Below are the code and all the weights of a small trained network. Each question names an input and a class and asks about switching units off, where a switched-off unit gives its printed mean instead of its output.

import numpy as np


def w(rows, s, z=0):
    codes = np.array(rows[::2]) - 128.0
    scale = np.full(codes.shape[1], s)
    scale[-1] = z or s
    return codes * scale


def f(y):
    return y / 2 * (1 + np.tanh(0.7978845608 * (y + 0.044715 * y**3)))


def log_softmax(a):
    a = a - a.max(-1, keepdims=True)
    return a - np.log(np.exp(a).sum(-1, keepdims=True))


def net(x, mask):
    res = np.array(x, float).reshape(1, 6) / 4 @ E
    y = f(res @ A[0][:, :-1].T + A[0][:, -1])
    res = res + np.where(mask, y, B[0][:, -1]) @ B[0][:, :-1]
    return log_softmax(res[-1] @ U[:, :-1].T + U[:, -1])


A, B = {}, {}
E = w([
[119,126,131,138,135,127,127],'x0',
[228,7,230,169,134,179,188],'x1',
[127,133,136,120,120,137,122],'x2',
[175,186,177,232,15,19,161],'x3',
[126,135,142,115,117,142,118],'x4',
[163,155,35,226,81,254,136],'x5',
],0.0057)
A[0] = w([
[151,163,124,130,129,169,129,20],'n0',
[74,185,79,108,121,104,115,61],'n1',
[130,144,137,118,131,139,126,107],'n2',
[154,159,147,164,91,74,138,76],'n3',
[117,99,192,70,148,54,125,45],'n4',
[87,207,95,121,142,112,107,95],'n5',
[158,147,81,185,106,196,112,23],'n6',
[80,189,95,120,133,114,115,80],'n7',
[137,133,137,179,91,48,146,63],'n8',
[170,47,190,137,124,156,160,105],'n9',
[91,170,90,109,116,112,115,34],'n10',
[152,139,124,125,116,107,135,108],'n11',
[130,142,123,139,125,148,128,82],'n12',
[167,158,90,173,116,190,112,13],'n13',
[165,165,144,142,117,106,127,58],'n14',
[126,109,153,109,138,98,133,50],'n15',
[113,78,105,51,199,174,105,88],'n16',
[127,131,90,157,77,196,152,9],'n17',
[111,103,163,98,140,75,125,31],'n18',
[138,149,81,190,99,206,137,29],'n19',
[106,116,117,85,202,180,133,59],'n20',
[93,129,139,106,131,95,137,28],'n21',
[135,164,181,171,43,66,142,70],'n22',
[83,240,62,68,130,75,111,74],'n23',
[95,204,97,121,149,113,118,75],'n24',
[117,110,200,58,161,29,108,17],'n25',
[120,133,205,63,173,45,128,34],'n26',
[96,106,121,115,172,158,124,55],'n27',
[113,80,99,76,167,183,85,71],'n28',
[99,81,92,77,218,168,132,87],'n29',
[160,145,136,150,53,86,113,106],'n30',
[195,6,255,170,153,173,159,123],'n31',
[123,107,121,125,147,139,91,88],'n32',
[158,168,181,176,46,60,118,65],'n33',
],0.0092,0.0015)
B[0] = w([
[113,132,119,168,135,115,138,130],'n0',
[157,94,166,119,99,94,79,182],'n1',
[137,127,135,148,146,113,134,127],'n2',
[120,162,147,90,167,138,154,168],'n3',
[100,118,53,213,114,163,136,180],'n4',
[143,75,174,124,111,111,85,181],'n5',
[114,118,52,191,101,169,149,176],'n6',
[152,84,158,119,108,98,103,172],'n7',
[141,167,136,72,150,149,172,174],'n8',
[130,86,166,102,100,87,38,195],'n9',
[145,97,149,126,131,101,100,159],'n10',
[111,134,152,136,143,148,126,131],'n11',
[132,117,118,141,125,134,136,128],'n12',
[107,125,64,183,110,144,140,165],'n13',
[109,147,133,103,148,138,126,138],'n14',
[126,119,107,152,121,129,129,135],'n15',
[122,176,161,71,180,138,182,200],'n16',
[111,127,70,200,127,116,140,162],'n17',
[133,109,93,183,123,110,160,151],'n18',
[116,111,47,222,113,142,164,182],'n19',
[122,172,153,84,156,132,168,175],'n20',
[135,123,114,148,109,143,124,137],'n21',
[130,169,156,49,180,146,173,197],'n22',
[136,79,185,112,91,95,24,227],'n23',
[125,112,168,121,102,132,72,171],'n24',
[117,122,26,236,105,171,157,198],'n25',
[127,130,33,225,94,165,155,191],'n26',
[137,158,132,84,119,142,151,147],'n27',
[138,169,157,100,172,117,187,181],'n28',
[132,177,163,62,161,131,182,196],'n29',
[130,137,154,92,175,125,171,170],'n30',
[141,75,201,102,73,70,2,255],'n31',
[144,136,125,113,133,119,147,132],'n32',
[123,170,161,46,185,138,179,201],'n33',
],0.018,0.0086)
U = w([
[158,96,177,109,91,78,22,45],'0',
[125,255,147,58,223,150,224,80],'1',
[95,153,3,228,107,169,166,255],'2',
],0.0076,0.00038)

Each question gives the input, the list of numbers given to net, and the class t.
The units are the neurons (one row each of A and B). Each row of codes is followed by its name. A weight is (code - 128) times the scale printed after its matrix; where a second scale follows, it is the last column's (A, B and U).
mask holds one flag per neuron, in row order. A switched-off neuron (its flag False) gives its mean, the last column of its row in B, instead of its output. The means were averaged over made-up inputs and are rounded, as every weight is.
A unit's drop is (log p(t) with every unit on - log p(t) with that unit switched off) / (log p(t) with every unit on - log p(t) with every unit switched off).
The circuit of an input: a set's keep is (log p(t) with only the set's units on - log p(t) with every unit switched off) / (log p(t) with every unit on - log p(t) with every unit switched off). Starting from the 12 units with the biggest drops (on a tie, the unit counted first), units are removed one at a time, each time the one whose removal leaves the highest keep (on an exact tie, the one counted first), for as long as the keep stays at least 0.8.
circuit, biggest first: the units of the circuit, biggest drop first
top k neurons: the k neurons with the biggest drops, biggest first
drop when u is switched off: that unit's drop, to one decimal
input [-7,4,6,5,3,-5], class 1: circuit, biggest first	[n33]
input [7,0,-1,7,8,-8], class 2: top 2 neurons	[n25 n26]
input [6,5,1,-6,3,-3], class 1: top 2 neurons	[n16 n29]
input [-7,4,-6,-4,-1,5], class 2: top 2 neurons	[n23 n19]
input [-8,-5,-2,-5,0,-7], class 2: top 2 neurons	[n25 n26]
input [-4,7,8,-1,4,-8], class 2: top 3 neurons	[n25 n26 n4]
input [6,-6,-2,-7,-6,6], class 1: top 4 neurons	[n31 n29 n16 n28]
input [-2,2,-6,4,-2,4], class 1: top 2 neurons	[n25 n26]
input [-1,-3,8,4,-5,-1], class 1: top 2 neurons	[n31 n9]
input [-5,-4,5,-1,-7,-5], class 2: top 3 neurons	[n31 n25 n26]
input [-2,2,-2,-6,7,8], class 2: top 2 neurons	[n19 n6]
input [5,-2,3,4,1,0], class 1: drop when n31 is switched off	0.1
input [-6,-4,8,-6,8,-2], class 1: drop when n31 is switched off	0.1
input [4,-1,2,-2,-1,0], class 1: drop when n9 is switched off	0.3
